Rows, each with roughly how far along a hidden order it lies (0 to 20)
In the rows, zero is written as 100.
91 109 100 96 100 121 108 104 97 106 89 103 87 97 81 106 101 130 89 91 104 87 124 102 115 93 113 69 89 105 92 102 120 114 98 90 106 100 115 103 83 105 102 96 97 87 115 94 98 97 97 107 83 100 135 124 84 105 64 154 98 102 108 102
4
96 103 100 119 101 107 103 99 100 103 109 112 108 104 91 106 100 109 100 100 103 89 101 99 102 101 120 113 110 102 103 92 105 102 100 100 97 96 93 108 100 98 105 101 97 98 103 86 95 101 104 96 101 100 90 103 109 96 112 143 93 99 96 100
12
98 110 104 94 99 117 101 102 89 108 85 98 90 100 88 113 100 134 88 92 102 81 123 92 109 101 116 82 88 106 95 104 115 114 90 91 91 92 103 101 83 102 85 95 99 83 110 95 96 97 99 114 92 95 131 123 90 104 96 141 95 102 102 100
5
83 105 99 132 102 114 109 98 110 104 112 114 59 100 76 102 101 110 99 98 100 91 102 103 110 91 115 89 113 92 100 90 112 90 107 98 78 103 106 114 101 101 129 100 95 90 106 74 101 103 100 89 92 105 104 100 103 95 87 167 98 100 107 104
14
124 103 98 116 104 121 103 109 90 99 85 108 83 93 116 105 99 126 93 94 96 84 100 100 101 102 126 76 101 89 108 96 110 110 105 99 81 100 109 97 75 104 85 115 87 111 102 93 88 97 113 113 104 85 98 125 81 105 35 197 109 105 124 100
18
80 105 101 132 102 110 105 98 101 106 112 114 72 104 81 109 100 111 101 99 99 89 98 94 107 101 116 96 110 101 100 87 109 94 102 96 104 100 95 113 102 94 116 99 98 93 106 82 101 101 108 96 99 104 94 99 117 96 102 171 98 100 103 102
16
106 104 100 109 98 93 94 96 97 101 104 108 118 101 101 104 98 99 99 105 111 99 98 101 97 101 118 113 103 96 105 102 89 97 96 102 93 91 90 108 78 103 93 100 99 102 92 81 94 102 102 93 107 96 88 106 102 95 120 98 92 99 92 100
8
102 108 105 101 100 115 103 103 86 107 83 101 95 97 90 109 99 130 91 93 105 88 123 94 107 104 120 84 90 103 98 104 112 115 91 91 87 92 100 97 83 105 88 95 96 93 107 101 91 97 99 111 93 95 124 121 89 104 80 159 98 103 102 97
7
93 103 98 114 101 104 101 97 101 104 109 108 100 98 87 104 99 103 104 102 103 92 100 99 101 100 115 103 110 98 104 93 100 98 99 99 98 95 94 110 98 100 107 102 98 100 98 84 98 104 104 91 100 104 94 101 103 95 108 133 97 101 98 100
12
117 107 98 88 99 94 101 98 97 98 99 107 115 88 121 89 98 93 101 104 110 109 96 112 99 91 118 111 104 96 103 103 85 107 100 104 85 92 101 106 90 107 108 107 99 102 87 91 97 99 98 92 88 92 97 96 80 98 86 102 94 102 88 102
0
97 112 103 96 99 118 106 102 93 102 87 104 83 96 87 109 100 128 87 91 101 83 120 96 111 102 116 81 88 102 97 101 115 117 95 92 94 99 106 99 80 99 96 90 96 88 111 105 95 97 99 111 92 96 136 122 86 104 62 175 98 104 108 101
6
101 108 101 106 102 115 106 106 90 102 87 103 87 93 95 107 100 129 91 91 97 83 116 93 108 99 118 83 90 101 93 100 113 113 94 93 88 98 108 95 79 101 96 98 92 94 110 93 91 98 102 110 97 94 122 123 91 102 78 157 102 107 110 99
8
110 110 100 109 101 119 109 107 90 104 86 105 89 96 104 105 100 124 91 91 97 80 114 99 105 103 120 76 95 95 99 101 113 108 101 95 85 97 106 100 78 101 95 102 93 102 108 101 91 97 101 111 96 90 114 117 78 103 63 165 101 101 115 98
11
111 111 94 95 99 103 102 100 99 98 99 106 114 88 115 88 99 87 103 104 112 107 95 115 98 86 124 110 105 91 103 100 92 106 103 105 87 92 105 109 91 106 109 108 95 104 88 90 97 100 96 82 89 89 100 102 75 98 85 105 97 103 94 102
0
110 108 97 93 99 95 102 98 98 99 101 105 131 89 111 92 99 109 102 103 111 105 92 111 101 90 124 109 107 95 103 100 89 103 101 103 96 93 104 104 95 102 112 109 98 107 88 80 97 100 98 87 91 85 100 102 82 99 95 84 94 100 94 99
3
86 105 100 112 99 105 103 97 98 100 107 108 95 98 91 102 100 105 99 98 107 95 101 101 100 95 114 99 108 106 103 92 100 99 101 100 99 101 94 112 99 98 108 101 98 97 100 83 97 102 101 94 99 101 93 106 101 94 104 122 95 100 99 102
11
109 109 102 99 102 110 106 105 91 101 84 102 78 95 98 108 100 131 91 92 98 84 111 97 108 102 127 81 95 95 99 100 112 113 98 93 88 95 108 98 84 104 92 101 90 94 108 93 92 97 101 113 94 94 118 124 79 102 69 179 101 103 113 99
11
94 106 99 112 100 107 101 100 99 102 109 110 88 97 96 102 99 104 101 99 104 96 101 105 102 93 120 100 112 99 101 93 101 100 99 99 98 98 100 110 96 100 111 104 98 99 102 94 97 101 101 91 97 96 96 106 100 97 102 123 98 100 103 104
9
91 100 102 104 100 103 100 98 98 102 107 108 96 101 93 106 99 106 101 100 109 94 97 95 100 100 125 107 106 99 102 95 99 101 97 99 99 95 92 109 101 102 102 103 99 93 95 82 95 101 105 92 101 100 89 103 101 96 121 124 93 101 96 100
10
75 100 103 134 103 111 107 95 103 105 114 118 63 111 65 119 101 117 98 94 91 86 103 90 105 104 114 84 114 105 99 87 116 92 104 97 107 104 94 115 104 91 116 98 97 96 113 86 100 105 110 102 108 110 92 102 121 94 126 189 98 101 111 100
20
83 101 103 125 102 108 102 96 100 105 113 114 79 110 73 117 101 111 99 100 102 88 101 89 103 101 113 90 108 102 98 89 109 89 100 93 99 99 88 115 102 95 108 92 98 97 108 92 99 104 106 97 108 109 100 107 121 96 123 159 94 97 102 102
18
75 119 98 107 103 127 118 106 109 108 88 109 43 91 71 96 102 121 88 81 91 85 129 110 121 87 109 57 96 99 76 93 135 104 110 89 109 109 132 111 80 106 142 96 96 76 125 75 108 98 92 97 72 100 164 125 69 103 28 195 103 103 112 109
3
